What can hang from each mark:
W: B J V
M: D L
E: T
Z: D G M
V: E R
T: E R Z
C: B D L R
L: C D J R
B: L M W Z
R: L
J: G L R
G: C L

Every row comes from one small tree of marks. Brackets hold a mark, then the marks that hang from it, in alphabetical order. Every link used is in the known rows. Which tree was each row made from?
Each row is shifted at random along 4 fixed directions that mean nothing.
Known rows:
[M D [L [C B] [J G R]]]: 159; 150; -38; -208; -45; 174; -135; 178; -41; -27; -125; 104; -3; -64; 139; 45; -240; -195; -255; -187; -189; -41; 123; 18; 95; 10; -74; -222; -129; -78; 8; 154; 200; 93; -41; -67; -160; -93; 190; 64; 88; -86; 155; -299; 81; -69; 317; -16; -13; 75; -234; 20
[G [C [B W] D R] L]: -161; -155; -18; 510; 214; -131; -57; -353; 80; 161; 164; -470; 107; 126; -78; 124; 253; 506; -2; 403; 101; -55; -93; -80; -3; 51; -24; 141; 110; 254; -274; -175; 25; -43; -2; 260; 217; 172; -235; 41; 105; 83; 24; 294; 41; 59; -598; 167; -59; -262; 129; 14
[Z [M [L D]]]: -126; 18; 94; -190; -151; -168; -55; 56; -158; -71; -102; 187; -109; 36; 156; -128; 3; -77; 44; -202; -56; 78; -61; -60; 118; 7; 39; 42; 25; -68; 78; 176; -12; 91; 55; -20; -57; -25; 214; 31; -75; -29; -53; -196; -22; -29; 161; 36; 80; 187; -181; -60
[T R [Z D G [M L]]]: -151; -112; 79; 262; -55; -368; -104; -383; -295; 265; -151; -145; -252; -27; 10; -258; 241; 258; 242; 82; 378; 161; -349; -268; -126; 31; 94; 161; 259; 44; -65; -84; -230; 310; -102; 343; 7; 407; 130; -111; -138; 83; 129; 150; 0; 65; -6; -240; 248; 313; 76; -94
[R [L [C [B W] D] J]]: -194; -33; 218; 151; -22; 62; 118; -86; -10; -22; -93; 58; 70; -55; 68; 26; -142; 191; 108; 162; -137; -97; -106; 99; -123; -114; -73; 19; -179; 1; 26; 19; 63; -7; 0; 23; 8; -87; -80; -60; 99; 97; 25; 239; -18; 4; -142; 9; 120; -62; 46; -12
[W [B [L C D] M] J V]: -150; -76; 183; 79; 109; -244; -143; -141; 21; 51; 98; -185; -99; 115; 64; -228; 266; 114; 232; 60; 246; -61; 28; -328; -50; 32; 15; 302; 142; -86; -37; 121; -100; 42; 22; 121; -269; 338; -43; 99; -272; 25; 126; -284; -159; 142; -209; -146; 27; -37; 261; 45
[G [L [C B R] D J]]: -31; 46; -139; 166; 4; 124; 16; -77; -11; 59; 60; -206; 209; -102; 111; 238; -222; 228; -404; 106; -207; -230; -26; 204; 112; 102; -78; -397; -183; 173; -189; -26; 275; -33; -94; 68; 73; -229; -109; -58; 293; -6; 258; 293; 133; -34; -262; 154; -35; -66; -312; -14
[V [E [T [R [L [C B]]]]]]: 28; -62; -127; -77; -105; 217; 125; 84; 50; 4; -251; 367; -63; -143; -109; -217; -255; -43; 244; 61; 187; -42; -160; 88; -264; -347; 129; -28; -110; -73; 204; -135; -93; 124; 25; -28; -133; -2; 32; -70; -177; 96; 72; 125; 29; 10; 256; -321; 156; 102; 211; -4
[M D [L [C B] J]]: -12; 101; -62; 122; 153; 9; -129; -39; 101; -32; 153; -251; 85; 106; 71; 119; 14; -38; -300; -57; -171; 55; -20; -46; 111; 119; -223; 1; 20; 11; -110; -130; 106; -135; 119; 25; 20; 20; -85; 202; 155; -90; 116; -25; 168; -41; -184; 153; -169; -292; -122; -38
[M [L D J]]: 44; 96; 330; 58; -38; -262; -206; -94; -51; -106; -62; -30; -130; 170; 226; -16; 262; -69; 27; -94; 96; -74; -105; -365; 152; 110; -45; 38; 169; -155; -133; 39; -63; 165; 64; 224; -101; 325; 106; 102; -121; -60; -154; -211; -70; 152; -88; 28; 62; 191; 53; -118
[E [T [R [L C J]] [Z D G]]]: 361; 297; -104; -197; 139; 214; -161; 158; 72; 25; -49; -68; -146; -13; -10; -150; 139; -361; -96; -239; 234; -25; 115; -262; 129; 193; -127; -80; 71; -107; -189; -182; 37; 112; -46; -39; -204; 261; 105; 255; -215; -226; 268; -332; 169; 98; 190; -54; -131; 22; -62; -60
[M [L [J R]]]: 100; 74; 55; 125; -61; -107; -156; -132; -53; 27; 79; -271; -72; 107; 300; 119; 136; 24; -189; -4; 27; -1; -84; -212; 277; 90; -61; -64; 149; 31; -199; 65; 67; 121; -10; 235; 23; 173; 85; 124; 106; -82; -97; -242; 102; 72; -75; 156; -27; 70; -226; -45
[M [L D J R]]: 161; 37; 40; 136; 180; 38; -24; -3; 231; -84; 243; -220; 113; 221; -229; 168; 186; -101; -237; -26; -104; 135; -46; -35; -87; 126; -119; 9; 116; -68; -30; -413; -68; -249; 152; 2; 162; 80; -266; 79; 41; -51; -292; 192; -63; -18; -270; 37; -209; -255; 262; -50
[T E [Z D G M]]: -79; -115; -187; 78; 86; -148; 204; -132; -18; -23; 152; -49; 34; -109; -356; 3; 127; -7; 226; 81; 163; 443; -168; 204; -278; 45; 27; 192; 117; 80; 137; -368; -319; -184; 39; -101; 292; -41; -188; -212; 39; 70; -237; 656; 28; -49; -177; -147; -78; -121; 199; -47
[T E R [Z D [M L]]]: -146; -177; -166; -24; -200; -131; 105; -114; -273; 150; -175; 209; -179; -174; -68; -139; -187; 127; 321; -5; 193; 229; -227; 77; -204; -153; 162; 12; 69; 76; 213; 8; -245; 212; -81; 21; 60; -4; 146; -219; -169; 115; 79; 335; 32; -46; 288; -279; 239; 317; 51; -41
[Z D [G C] M]: -50; 35; 20; -144; 51; -287; -103; 36; -28; -32; -78; 104; -111; 24; -91; -213; 202; -123; 205; -115; 132; 92; 9; -147; -39; 74; 80; 181; 103; -73; 37; 8; -112; 14; 61; -46; -51; 168; 92; 67; -124; -15; -66; -136; -132; 57; 24; -69; 18; 115; 145; -44
[J G [L D R]]: 35; -56; 166; -147; -307; 14; 107; 32; -276; -17; -285; 382; 13; -300; 172; 42; -268; 111; -48; -67; -96; -235; -85; 239; 60; -122; 171; -272; -212; -27; 89; 433; 118; 199; -171; 25; -55; -297; 238; -332; -3; 114; -215; 80; -65; -80; 382; -77; 281; 436; -383; 15
[R [L D [J [G [C [B M]]]]]]: -158; -174; 149; 452; 77; -75; 108; -279; 9; 93; 9; -165; 144; -74; -134; 87; 7; 464; 100; 355; -67; -87; -311; 107; -323; -9; 9; 63; 7; 84; -73; -173; 61; -139; 4; 216; 93; 125; -237; -207; 200; 209; -228; 446; -156; 32; -474; -203; 103; -64; 277; 7
[J [G C L] R]: 287; -168; -119; -138; 48; 277; 247; 237; 205; -61; -40; 429; 147; -194; -337; 172; -148; -36; 67; 75; -193; 1; 61; 345; -260; -251; 204; 42; -130; 63; 247; 27; -22; -220; 76; -250; 142; -284; -42; -9; -14; 159; -602; 113; -176; -152; 210; -112; 10; -42; 284; 165
[M [L D [J G] R]]: 116; 82; 310; 34; -116; -167; -165; -79; -145; -24; -182; 50; -117; 80; 220; -3; 133; -27; -34; -68; 107; -177; -109; -269; 78; 80; 24; -151; 88; -166; -120; 104; 29; 268; -71; 253; -163; 264; 150; -84; -90; -15; -142; -178; -123; 126; 95; -108; 156; 386; -22; -88
[R [L [C [B Z]] D J]]: 2; 110; -160; 356; 257; 240; 21; -166; 138; 64; 295; -572; 213; 25; -13; 196; -22; 228; -450; 116; -139; -62; 40; 72; 139; 245; -288; -61; -73; 157; -291; -278; 222; -208; -18; 88; 119; -37; -276; 118; 393; -91; 184; 175; 290; -50; -486; 229; -242; -451; -263; -42
[Z G [M L]]: -126; -43; 156; 371; 78; -397; -128; -388; -78; 105; 112; -386; -141; 264; 146; -83; 542; 171; 77; 143; 271; 206; -302; -354; 62; 132; -50; 338; 346; 31; -209; -207; -153; 97; 70; 390; 75; 491; 6; 113; 78; 4; -183; -92; 36; 113; -364; 30; -2; -4; 47; -100
[C [B M [W V]] D [L J] R]: -86; 5; 304; 67; 170; -33; -120; 1; 205; -41; 148; -245; -59; 421; -222; -161; 384; -62; 267; 116; 64; 250; 171; -327; -184; 72; -61; 298; 180; -112; -20; -393; -161; -89; 117; 18; 27; 370; -162; 168; -139; -84; 111; -95; -194; 131; -356; 10; -158; -316; 662; -10
[T E [R L] Z]: 138; -56; -153; 128; -30; -3; 78; -140; -67; 91; 23; -35; -120; -32; 80; 63; 14; 70; 105; 105; 281; 102; -132; -72; 25; -90; 6; 48; 135; 79; -21; -86; -179; 179; -38; 144; 108; 124; 29; 29; -21; 6; -100; 134; 210; 46; 73; -45; 6; 128; -68; -41
[Z D [G [L C J R]] M]: -268; -134; 61; 478; -74; -336; -3; -474; -228; 272; -82; -362; 29; -90; 59; -17; 92; 583; -34; 258; 115; -180; -436; -24; -119; 150; 85; -162; 43; 154; -231; -89; 74; 163; -179; 415; 47; 221; -83; -321; 145; 166; 60; 419; -115; 96; -398; -191; 283; 240; -34; -94
[V [R [L J]]]: 218; 170; 257; -139; -58; -95; -178; 98; 90; -152; -95; 100; -182; 224; 171; -84; 208; -313; 66; -140; 169; -129; 33; -404; 123; 19; -32; 10; 137; -234; -52; -50; -103; 181; 78; 101; -114; 329; 96; 247; -81; -127; -68; -450; -76; 186; 74; 18; -23; 183; 166; -102
[R [L [C [B W Z]]]]: -62; -108; -184; 274; 296; 370; 285; -53; 235; 79; 246; -171; 171; 0; -255; 85; -88; 159; -38; 228; -104; 133; 113; 255; -191; -158; -161; 344; -130; 162; 96; -255; 26; -335; 87; -158; 169; -193; -317; 161; 238; 78; -100; 214; 174; -188; -167; 151; -175; -562; 89; 107
[Z [G [L [C B] J R]]]: 196; 184; 105; 4; 29; 14; -111; 31; 34; 5; -118; 73; -36; 109; 197; -9; 70; -171; -157; -31; 104; -296; 95; -207; 37; 52; -61; -192; -46; -67; -140; -41; 150; 164; -47; 121; -231; 205; 63; 220; 126; -74; 243; -285; 3; 118; 44; 15; -6; 172; 9; -42
[W [B M [Z D G]] [J R]]: -112; -62; -406; -33; 67; 42; 157; -15; -40; 81; 304; -257; 190; -326; -185; 163; -194; -38; -123; 50; -94; 200; 162; 466; -10; 106; -16; -73; -63; 224; 48; 139; 23; -356; -131; -276; 202; -465; -199; -285; 252; 45; 305; 386; 99; -173; -60; 91; -160; -258; -312; 171
[G [C [B [L D] W] R]]: -176; -205; -180; 226; 99; 178; 219; -71; 42; 176; 75; -32; 222; -146; -170; 185; -255; 356; -58; 288; -198; -131; 42; 431; -167; -201; 26; 3; -221; 234; 90; 54; 142; -200; -58; -129; 164; -395; -238; -157; 101; 185; 46; 465; 22; -182; -71; 112; 19; -216; -67; 136
[C B D [R [L J]]]: 144; 248; 269; -26; 30; -13; -228; 66; 143; -133; 14; -156; -56; 330; 60; -14; 256; -251; -76; -76; 23; 56; 115; -336; 118; 173; -137; -63; 91; -142; -176; -246; -59; 80; 71; 106; -7; 295; 26; 220; 53; -190; 232; -232; 19; 179; -242; 143; -156; -74; 200; -116
[C [B [M D] [W J V]] [R L]]: -213; 48; 162; -151; -120; -199; -136; -23; -136; 60; 4; -146; -130; 101; 301; -91; 86; -5; 146; -39; -5; 62; 79; -156; 232; 54; -36; 98; 25; -36; -65; 408; 34; 146; -93; 18; -86; 31; 196; 57; -151; -87; 325; -362; 25; 91; 108; 151; 30; 12; -251; 36
[B [M [L C D]] Z]: -146; -107; -371; 281; 290; 170; 9; -102; 76; 170; 295; -474; 103; 69; -174; 25; -25; 298; -248; 65; -83; 46; 113; 53; 83; 140; -126; 201; 79; 177; -109; -188; 150; -228; 42; -3; 66; -10; -209; 30; 99; -13; -3; -43; 134; -166; -238; 115; -181; -389; -120; 46
[J [L C] R]: -12; -179; -117; 103; -123; 160; 158; -75; -77; 117; -60; 51; 65; -247; 5; 56; -302; 330; -94; 119; -122; -35; -136; 259; -29; -227; 133; -67; -153; 145; 102; 142; 82; 33; -65; 53; 70; -236; 41; -159; 89; 151; -275; 139; 32; -148; 132; -62; 171; 51; -170; 73
[V [E T] [R L]]: -26; -182; -269; 342; 92; 96; 210; -236; 230; -29; 263; -351; 191; -53; -309; 146; 143; 248; -42; 307; 132; 147; -390; 247; -116; -63; 5; 101; 114; 119; -63; -501; -173; -269; 98; 91; 409; -62; -405; -217; 94; 94; -412; 643; 124; -24; -477; -58; -137; -412; 73; -37
[C B D [L [J G]] R]: 188; 124; 335; 8; 64; 57; -121; 85; 180; -167; -43; 25; -8; 255; -191; 15; 263; -250; 93; 39; 17; 154; 115; -227; -172; 57; -32; -21; 97; -167; -31; -403; -176; 10; 86; 60; 38; 288; -50; 29; 16; -65; 24; 51; -145; 129; -229; -59; -88; -57; 573; -51
[R [L D J]]: -39; -48; 223; 135; -85; -65; 144; -99; 2; -88; 1; 53; 120; -96; 5; 177; -24; 145; -20; 77; -179; -38; -265; 174; -60; -13; -2; -64; -67; -23; 15; -1; -39; -100; 37; 58; 178; -135; -97; -178; 78; 101; -349; 405; -68; 2; -189; 2; 99; 18; -15; -50
[W [B Z] V]: 151; 46; 66; 64; 355; -104; -114; -58; 278; -98; 365; -288; -64; 286; -173; -170; 556; -249; 102; -22; 345; 322; 183; -374; 21; 94; -112; 543; 298; -79; -48; -255; -282; -199; 207; -6; 12; 350; -184; 458; -114; -144; -127; -274; 66; 86; -284; 122; -335; -464; 344; 15
[R [L [C [B M] D] J]]: -227; -25; 149; 333; 58; -87; -77; -204; 11; 58; 23; -293; 18; 132; 24; -91; 48; 299; 44; 177; -15; -47; -148; -163; -89; 79; -93; 71; 58; 14; -139; -210; 59; -7; 52; 230; -28; 270; -125; -17; 137; 35; 141; 65; -49; 95; -456; -56; 26; -107; 205; -69
[W [J G] V]: -14; -110; 217; -160; -188; -131; 216; 0; -101; -125; -42; 310; 40; -295; 134; 123; 7; -44; 217; 41; -107; 96; -180; 238; 18; -143; 149; 39; -65; -44; 159; 416; -128; -44; -25; -77; 102; -282; 96; -202; -109; 120; -496; 245; -98; -8; 173; -40; 173; 136; -131; 89

Which tree is each row?
51; 72; -139; 192; 39; -37; -80; -186; -51; 29; 294; -538; 142; 11; 194; 233; 95; 217; -545; -3; -60; -69; -18; 54; 424; 277; -157; -165; 30; 170; -332; 17; 215; -77; -57; 161; 199; -127; -85; 21; 300; -122; -61; 45; 280; -52; -323; 359; -218; -177; -650; -59 -> [J [L D R]]
-124; -65; -444; -5; 120; 192; -63; 98; -36; 225; 79; -185; 0; 28; -97; -78; -272; 117; -238; -139; -142; -33; 222; 77; 131; 39; -38; 28; -8; 101; 34; 95; 212; -64; -29; -121; -100; -127; 19; -15; -73; -40; 239; -325; 92; -204; 287; 55; -57; -144; -231; 83 -> [B [M D [L C R]] Z]
-302; -181; -543; -64; -18; 316; 279; 142; -146; 256; -64; 182; 220; -402; -264; 44; -700; 170; -145; 47; -376; 1; 132; 731; -175; -185; 93; -231; -340; 227; 284; 199; 231; -206; -161; -361; 81; -715; -65; -457; 138; 166; 421; 467; 69; -362; 410; -43; 104; -100; -325; 189 -> [L [C [B [M D] [Z G]] R]]
38; -180; -17; -28; -41; 83; 321; -51; 254; -151; 207; 37; 185; -140; -286; 165; 31; 3; 159; 225; -20; 317; -244; 350; -313; -212; 97; 121; -80; 0; 232; -159; -344; -256; 52; -134; 298; -258; -252; -157; 39; 144; -400; 548; -46; -22; -202; -194; -45; -332; 287; 83 -> [W B [J [R L]] [V E]]
-117; -114; -3; -132; -238; 54; 64; 92; -163; 61; -337; 396; 4; -206; 73; -26; -329; 207; 67; -1; -142; -272; -27; 182; 45; -190; 240; -266; -217; 49; 104; 353; 77; 245; -113; -14; -60; -259; 232; -262; -176; 127; 56; 60; -108; -48; 301; -64; 333; 359; -120; 34 -> [G [L [C D R]]]
-117; -129; -252; -301; -79; 107; 232; 228; -63; -89; -12; 419; 50; -345; -338; -127; -294; -182; 205; -208; -193; 431; -141; 456; -185; -174; 120; 73; -53; 44; 372; 37; -106; -317; 132; -419; 139; -465; -4; -189; -275; 65; -222; 442; -9; -231; 332; -109; 12; -120; 2; 84 -> [E [T [Z [M D]]]]
-173; -71; -150; -133; -21; -68; -29; 1; -41; 62; 31; -47; -59; 56; -105; -248; 37; -20; 125; -90; 185; 67; 107; -27; -32; 9; 59; 160; 11; -26; 102; 94; -102; 51; -71; -101; -113; 2; 16; -44; -178; -31; 311; -183; 15; -15; 163; -100; -8; -87; -3; 16 -> [W [B [L R] [Z [M D]]] [V E]]
90; -17; 267; 301; 101; -229; -230; -198; 87; 47; -77; -185; -107; 245; -87; -87; 297; 212; 101; 125; 234; -156; -133; -470; -120; 56; 65; 23; 225; -119; -169; -287; -111; 187; 40; 371; -115; 581; -87; 29; -212; 33; -160; -35; -243; 217; -310; -210; 106; 169; 569; -104 -> [G [C [L D J R]]]
-170; -194; 2; 258; 126; 30; 296; -225; 210; -94; 296; -213; 209; 27; -187; 157; 200; 223; 102; 364; 3; 246; -154; 258; -178; -138; -65; 328; -27; 113; 62; -310; -188; -284; 106; -26; 381; -169; -346; -18; 210; 104; -344; 590; 124; -63; -447; 112; -146; -545; 117; 21 -> [C [B [W [V E]]] L]
41; 194; 91; -384; -154; -279; -358; 170; -153; -117; -46; 63; -234; 110; 378; -170; 63; -406; 37; -347; 170; -56; 276; -380; 330; 132; -36; -52; 130; -152; -54; 459; 31; 197; -30; -29; -360; 170; 313; 197; -169; -188; 446; -777; -14; 135; 296; 88; -62; 259; -220; 15 -> [W [B [M D]] [J [L R]]]
209; 57; 96; -110; -136; -39; 13; 86; 1; -71; -121; 253; -155; 86; 149; 60; -7; -240; 211; -39; 156; -13; -39; -160; -38; -107; 35; -62; 78; -132; 78; -15; -167; 192; 17; 46; -46; 171; 110; 59; -92; -20; -114; -92; -24; 144; 221; -114; 61; 298; 179; -61 -> [T E [R [L J]]]
-64; 29; -193; 92; 23; 161; -86; -29; -142; 230; -92; -197; -11; -46; 112; -53; -165; 269; -134; 81; 20; -251; 198; -14; 169; 96; 4; -122; -75; 144; -206; 202; 295; 171; -212; 104; -144; 22; 124; -60; 130; -26; 413; -307; 118; -19; 54; 57; 32; 89; -325; 48 -> [J [G [C [B M Z] [R [L D]]]]]
94; -2; -466; -224; 64; 206; 161; 174; 32; 76; 26; 124; 32; -85; -288; 43; -146; -143; -54; -107; -23; 186; 92; 282; -137; 26; 25; -64; -78; 107; 142; -192; -48; -91; -56; -287; 82; -215; -1; -23; -14; -27; 67; 171; 110; -148; 283; -108; -105; -63; -36; 23 -> [T E [Z D [G C] [M [L R]]]]
107; 21; 221; 158; -70; -214; -97; -125; -18; -18; -35; -25; -66; 122; 192; 59; 200; 32; 8; 41; 127; -184; -111; -255; 85; 39; 38; -70; 136; -29; -139; 31; -5; 131; 13; 246; -37; 258; 19; 87; -12; 1; -169; -114; -103; 160; -120; 43; 76; 219; 101; -59 -> [G [L J R]]
-73; -71; -166; -9; -18; 138; 85; 131; 39; 45; -29; 135; 181; -112; -115; 144; -324; 132; -92; 86; -287; -208; 73; 298; -135; -33; 72; -281; -176; 146; 45; 37; 227; -164; -29; -151; 25; -281; -102; -86; 121; 82; 182; 224; -120; -71; -66; 4; 11; -12; 73; 82 -> [G [C [B M] R] [L D J]]
-189; 53; -307; -319; -127; 183; 69; 225; -129; -31; -5; 106; 82; -134; 193; 43; -352; -36; -291; -235; -392; 17; 101; 320; 316; 49; -56; -184; -221; 115; 49; 279; 266; -65; -3; -265; 22; -492; 193; 12; 141; -88; 177; -162; 210; -211; 234; 241; -46; -55; -646; 22 -> [Z [M [L [C D]]]]
-59; -2; 81; 225; 144; -227; -133; -156; 97; -44; 253; -276; -52; 272; 104; -8; 333; -90; 62; 78; 165; 150; -53; -290; -20; 77; -142; 282; 289; -7; -90; -184; -91; -149; 176; 137; -33; 335; -154; 269; 106; -36; 16; -177; -10; 100; -369; 73; -184; -205; 228; -3 -> [W [B [M [L J]]]]
314; 295; 115; -647; -88; 67; -138; 540; 72; -320; -131; 522; -93; 86; 47; -84; -138; -730; -66; -498; -102; -84; 391; -120; 127; 35; -6; -242; -86; -328; 187; 140; 39; 14; 92; -349; -238; -121; 172; 185; -202; -212; 2; -456; -152; 36; 506; 60; -122; 258; 39; -41 -> [L D J R]
107; 123; 44; 133; -42; -20; -145; -149; -83; 46; -66; -258; -71; 17; 389; 58; 63; 119; -221; 59; 143; -324; -96; -258; 292; 122; -93; -181; 40; -34; -307; 78; 186; 279; -119; 308; -112; 235; 79; 60; 182; -79; 17; -325; 122; 136; -86; 44; 37; 203; -358; -82 -> [V [R [L C [J G]]]]
160; -44; 125; 166; 66; -175; -145; -134; -17; 51; -110; -30; -42; 43; 19; -8; 226; 231; -6; 86; 211; -293; -62; -256; 35; 68; 118; -14; 111; -15; -195; 60; 44; 190; -43; 270; -95; 310; 48; 9; -121; 50; -283; -157; -145; 122; -117; -100; 96; 258; 103; -32 -> [J [G C [L D R]]]
0; 101; 172; -113; -25; -36; -85; 109; 8; -117; -27; 128; -12; 82; 123; -41; 76; -184; -6; -112; -47; -83; 202; -63; 168; 10; -61; 69; -34; -48; -4; 150; 13; -2; 73; -74; -37; -45; 98; 136; 17; -75; 176; -213; 66; 9; 28; 234; -70; -29; -116; -14 -> [C [B L] D]
-169; -27; 38; -12; -17; -64; 76; -54; -171; 42; 74; -130; -46; -127; 114; 37; 84; 13; 220; 10; 11; 45; 196; 54; 125; 114; -42; 213; 1; 99; -36; 347; 30; -53; -147; -117; 0; -93; 45; -112; 21; 18; 51; -130; 9; -26; 66; 162; 29; -1; -236; 94 -> [B L [W [J G]] [Z D M]]
169; 157; -22; -184; -3; 155; -28; 212; 124; -150; 102; -20; 105; 87; -21; 216; -29; -244; -271; -130; -229; 24; 187; 78; 160; 122; -74; -259; -54; -40; -44; -124; 54; -104; 31; -141; 115; -180; -33; 19; 81; -132; 25; 42; 34; -21; -37; 201; -170; -88; -71; -22 -> [C [L D J] R]
